(in the rows, 128 means zero)
Each row is followed by its group and then its class within the group.
[144 120 135 122 135 143 142 126 126 155 111  76 131 118 139 104 118 106
 141 127 139 128 110 154 137 133 126 135 144 139 137 123 135 131 140 131
 124 160 134 130 125 135 147 145 142 151 147 132 125 132 119 141 125 110
 138 124 128 132]
K:<92>
[ 72 211 133 118 123  98 143 132 117 158 173  98 127 116 121 106 106  64
  95 128 143 102 112 124 102 136 143 122 126 115 141 141 126 130  88 130
 127 108 125 132 154 141 107 104 126 140 128 124 115 117 130 116  99 145
 105 155 127 106]
Y:<86>
[100 103 109 119 123  55 126 116  97 131 102 220 109 146 131 139 132 209
 138 158 119 183 130 158  32 105  93  97 156 124 135 148 125 142 119 134
 107 143 109 158 132 134 165 136 118 153 135 125 158 118 124  72 123 155
 139 149 132 196]
V:<79>
[166 132 127 107 135 146 135 143 124 130 112 131 140 126 100 119  59 106
  73 101  99 127 100 146 141 130 138 126  81 124 124 135 123 121 131 137
 124 122 143 133 120 125  34 130 135 151 138 166 134 142 121 172 116 151
 134 123 123  94]
X:<88>
[ 85 180 126 119 136  97 133 125 129 140 148 125 125 115 127 122 124 130
  99 115 129 129 116 135  95 130 138 116 121 119 128 140 128 123  98 124
 122 113 114 133 146 138 108 123 134 145 119 120 126 119 121 116 110 140
 124 154 125 122]
Y:<63>
[135  99 117 121 126  75 128 116 105 118 102 200 121 139 106 138 145 216
 140 136 118 152 130 151  70 100  99 112 140 128 130 133 126 145 120 133
 104 134 127 164 133 125 142 126 125 130 140 145 158 123 120  90 130 119
 135 134 127 175]
V:<79>
[137 151 127 130 135 128 137 123 115 162 123 106 131 113 116 114 107 140
 133 139 137 133 101 158 136 120 127 136 150 133 132 131 117 130 148 129
 120 150 150 119 137 118 151 159 141 161 147 147 130 128 121 144 117 117
 132 134 133 130]
K:<84>
[123 130 125 106 118  81 133 114 118 118 114 177 103 131 146 122 168 177
 153 144 136 137 136 122  83 120 100 126 152 123 136 138 125 137 115 123
 125 131 124 142 127 134 183 132 117 139 127 123 136 127 131  71 109 129
 133 141 138 161]
V:<79>
[161 134 136 109 136 121 163 137 129  98 101 123 116 108  99 119  73  77
  82  77  77 127  75 141 168 119 130 112  70 122 121 141 128 122 103 137
  94 128 145 143 137 152   4 124 122 128 136 149 138 118 111 140 105 149
 135 125 115 137]
X:<82>
[140 104 114 124 121  92 125 127 119 113 117 192 123 136 130 142 157 212
 142 147 117 142 125 145  90 112 117 120 137 126 127 133 124 140 123 127
 124 134 123 151 123  26 146 126 117 139 128 134 150 129 123  95 117 128
 119 136 126 170]
V:<83>
[ 96 165 123 132 132 118 127 124 132 139 187 142 135 125 129 130 160 170
 123 156 144 116 129 123  91 135 143 126 135 126 126 115 120 122 101 126
 144  90 128 129 145 132 159 121 130 134 116 119 123 131 131 111 124 139
 124 149 128 120]
Y:<67>
[157  89 120 144  95 131 121 125 116 117 126 211 123 143 130 153 196 238
 181 163 129 138 145 139  98 112 110 119 170 129 119 130 118 152 146 121
 158 136 129  99 122 122 218 133 121 136 128 120 140 136 128 104 135 119
 129 134 129 158]
V:<83>
[170  97 135 171 121 235 104 159  97 171 154 176 171 145  85 149  80 179
  95 148 109 138 128 128 141  99 129  79 111 143  98 113 120 119 176 114
 153 126 128  68 119 120  80 113 143 142 133 165 110 137 146 199 204 121
 131 104 131  76]
X:<82>
[160 137 128 125 167 151 134 129 127 128 125 140 139 133  93 125  87 139
  80 121 112 126 105 137 131 120 127 112 115 108 115 132 128 124 135 133
 116 121 148 133 125 129  73 121 128 149 136 155 129 124 119 166 136 132
 127 129 118 121]
X:<88>
[158  94 111 140  95 126 133 122 114 124 131 234 131 149 122 148 176 252
 150 154 121 146 137 143  88 106 113 111 148 122 106 135 117 143 136 121
 152 133 143 138 125 125 185 129 130 148 105 141 139 139 121  98 125 123
 128 144 129 156]
V:<83>
[157 123 128 102 142 132 133 135 126 107 110 120 128 110 100 119  89 111
  89  90  99  84 117 130 166 123 130 122  80 125 118 139 128 119  90 135
 113 128 143 142 138 140  35 131 122 136 136 145 136 124 121 149 114 151
 128 124 114 121]
X:<82>

Each row is followed by its group and then its class within the group.
[118 129 128 164 128 123 135 153 123 133  88 112 120 134 134 114 130 132
  93 165 137 124 112 107 134 110 125 146 128 137 145 121 141 179 161 122
 139 135 125 135 102 146 134 140 153 163 128 128 116 136 143 159 136 106
 106 136 133 146]
M:Q
[145 131 139 129 130 124 151 121 121 109 132 125 115 127 139  93 116 118
 113 128 143 118 116 137 126 110 129 126 133 138 127 120 138 141 146 126
 145 146 116 122 111 133 140 131 107 135 139 124 131 150 138 132 127 143
 126  99 131 120]
M:Q
[125 136 132 114 128 129 121 146 111 113 122  77 115 105 145 120  97 141
 130 191 151 132 153 165 132 141 127 141 140 105 128 121 144 128 140 115
 137 103 166 102 134 134 109 111 120  66 117 111 120 155 116 119 129 101
 117 137 134 139]
E:P
[143 129 141 216 124 133 149 169 104 141  78 136 122 128 129 115 122 142
  98 134 161 117 102 146 125  93 137 146 107 134 125 128 131 151 132 111
 150 140 136 125 111 171 128 123 122 172 107 124 131 138 144 145 120  97
 111 121 129 155]
M:Q
[125 124 117 187 127 104 133 159 111 137 107 108 121 140 151 121 138 133
 108 149 144 133 108 121 128 110 126 150 124 142 137 117 157 164 152 114
 141 130 131 126  85 145 143 137 149 181 118 132 119 128 142 163 123 110
 117 120 121 157]
M:Q
[128 135 137 149 127 148 112 141 125 117 115 100 123 128 130 136  82 150
 115 149 131 135 125 146 140 116 136 138 125 128 142 116 135 118 149 124
 105 108 144 120 166 160 122 105 114 122 130 115 130 155 118 123 116  83
 113 131 128 110]
M:L
[115 125 138 161 122 143 128 160 135 107  91  97 119 114 142 128  86 147
  81 173 148 117 120 128 134 125 110 141 112 131 132 132 133 158 142 125
 137 134 162 138 126 139 114 131 122 105 130 120 130 178 126 112 133  90
 112 138 138 131]
M:L
[135 132 135  92 124 136 146 114 125 125 122 104 118  97 120 106 120 114
 127 145 142 122 146 141 124 136 121 123 133  96 121 126 140 137 102 128
 138 130 129 119 110 124 112 112 117  65 118 117 140 142 136 117 140 146
 112 146 123 141]
E:N
[130 126 118 120 129 104  95 122  99 138 135  89 126 124 149 150 131 140
 159 136 140 143 158 163 128 152 103 141 151 104 126 130 135 102 141 116
 119  96 172 108 118 119 121 117 149 115 107 124 143 113 126 130 120 140
 131 104 130 117]
E:N
[131 127 120 111 103 129 125 105 101 156 140  95 127 109 132 137 110 112
 141 127 147 136 149 170 136 145 105 144 159  89 118 126 131 120 105 121
 126 117 166  95 111 135 131 111 114 123 104 132 133 131 130 146 110 145
 129 110 120 135]
E:N
[131 122 134 175  93 116 131 142 115 138 109 124 129 123 149 113 121 125
 106 133 157 125 119 135 126 113 123 149 129 121 126 126 142 159 132 119
 147 144 140 123 102 140 135 135 124 169 121 129 131 138 140 157 120 120
 119 112 122 151]
M:Q
[130 139 134 163 124 149 131 131 129 109 113 116 124 122 133 129  88 149
  94 149 136 119 108 131 137 120 135 139 139 138 139 120 138 137 171 123
 134 140 137 129 134 146 136 129 112 152 140 124 119 175 126 140 118 102
 117 112 131 110]
M:L
[147 131 130  94 103 127 129 107 107 127 141  94 135 100 123 131 107 128
 135 130 144 121 147 158 130 156 102 154 153  86 114 116 137 115 101 122
 125 127 153 110 117 127 117 124 107  81 121 117 149 138 128 119 125 156
 127 117 134 131]
E:N
[104 122 104 179 142  73 114 207 108 132 111 124 120 141 159 125 145 140
 137 181 135 137 127 115 133 134 143 151 123 148 117 113 135 156 161 103
 138  98 161 131 112  99 128 159 186 158 110 139 110  95 134 156 137 103
 124 145 130 184]
M:Q
[115 132 123 104 109 134 129 133 107 141 111  78 107 101 134 117  95 121
 127 183 144 134 145 159 131 146 125 150 151  96 120 120 130 145 112 128
 131 100 150 103 107 135 110 117 135  99  96 126 115 126 144 149 120 107
 109 161 124 153]
E:N
[125 138 139 168 133 143 125 182 116 113 105 121 123 121 138 106  94 145
 116 162 151 118 119 150 110 111 143 131 111 129 131 117 141 138 142 143
 141 118 144 123 131 145 120 115 124 126 116 116 117 153 122 129 122  89
 117 139 137 141]
M:L
[130 138 139 166 127 154 129 165 132  97  92  84 117 119 137 123  88 145
 108 168 147 126 117 136 138 114 140 134 124 144 155 107 147 156 173 120
 139 125 130 131 134 154 125 118 114 126 138 113 114 177 115 123 130  79
 123 122 137 119]
M:L
[124 136 134 146 114 140 112 158 112 138  93  69 111 104 136 115 111 150
 138 192 130 136 153 155 139 128 117 124 128 133 137 119 139 120 128 117
 134  68 151 104 139 150 100 121 140  65 118 108 119 130 121 111 131  89
 103 163 125 136]
E:P
[139 124 141 159 116 110 149 141 103 102 124 136 114 130 148  82 124 121
 106 137 168 118 111 148 127  94 125 128 129 125 138 107 151 171 144 118
 160 145 109 127  87 142 142 111 115 155 124 112 131 144 132 152 126 126
 114 117 136 136]
M:Q
[121 123 125 193 136 108 121 181 115 137 106 144 129 140 150 127 128 143
 134 133 140 130 107 133 137 115 145 141 119 137 123 123 138 133 153 106
 135 120 154 125 122 141 128 128 137 176 121 127 119 124 133 153 120  86
 130 130 129 158]
M:Q
[148 128 138 181 136 136 119 129 121 150  88  87 118 127 147 144 115 144
 103 149 134 131 114 123 140 120 113 161 133 141 143 126 152 150 174 116
 133 135 138 134 113 155 130 129 153 142 125 128 126 171 132 126 138 114
 112  98 129 110]
M:L
[137 141 136  97 129 168  98  92 128 122 142  83 129 117 124 143  94 143
 139 135 128 136 143 168 136 141 124 126 143 110 141 127 133  86 126 136
 120  97 132 105 166 148 114  92  94  85 127 110 132 146 106 105 110 119
 123 119 128  77]
E:P
[135 119 143 172 120 134 124 144 112 122 103  92 116 112 136 129  93 144
  94 159 150 116 127 148 146 121 126 150 127 120 138 129  76 152 158 114
 149 133 169 127 125 152 112 124 119 112 129 113 132 172 123 116 122  94
 114 123 132 133]
M:L
[125 137 134  94 118 135 127 126 118 107 123  75 119  92 130 108 103 119
 135 150 140 127 157 153 122 144 115 119 129  92 131 128 137 122 119 127
 136 107 142 115 118 122 100 109 116  35 122 113 136 147 129 103 139 116
 113 139 139 131]
E:P
[145 128 133 194 144 124 129 166 115 118 105 134 117 150 154 129 128 149
 121 141 151 130 101 121 134  91 150 142 111 157 148 116 143 151 174 112
 142 125 119 135 119 153 144 134 135 191 127 124 122 152 132 148 127  89
 119 116 135 127]
M:Q
[126 141 136  89  98 143 136 111 119 115 130  91 111 108 133 114  90 124
 137 161 142 132 136 156 128 155 122 140 131  96 130 117 136 138 120 146
 138 106 131 107 119 135 111 106 107  89 127 117 114 143 138 140 118 131
 111 143 137 124]
E:P
[136 127 137 114 134 137 135 110 104 149 122  95 117 105 125 107 127 134
 139 149 136 131 135 163 127 119 111 140 141  98 119 110 135 123  95 124
 140 120 131 100 115 146 114 107 115  95 112 120 141 121 136 128 117 109
 115 132 105 127]
E:N
[127 130 130 187 125 116 142 169 108 127  98 136 128 126 139 123  97 140
  99 143 149 117 110 137 129 106 138 148 116 127 128 111 131 159 144 113
 143 140 154 129 114 150 131 131 121 181 127 121 114 155 141 157 117  91
 121 124 131 161]
M:Q
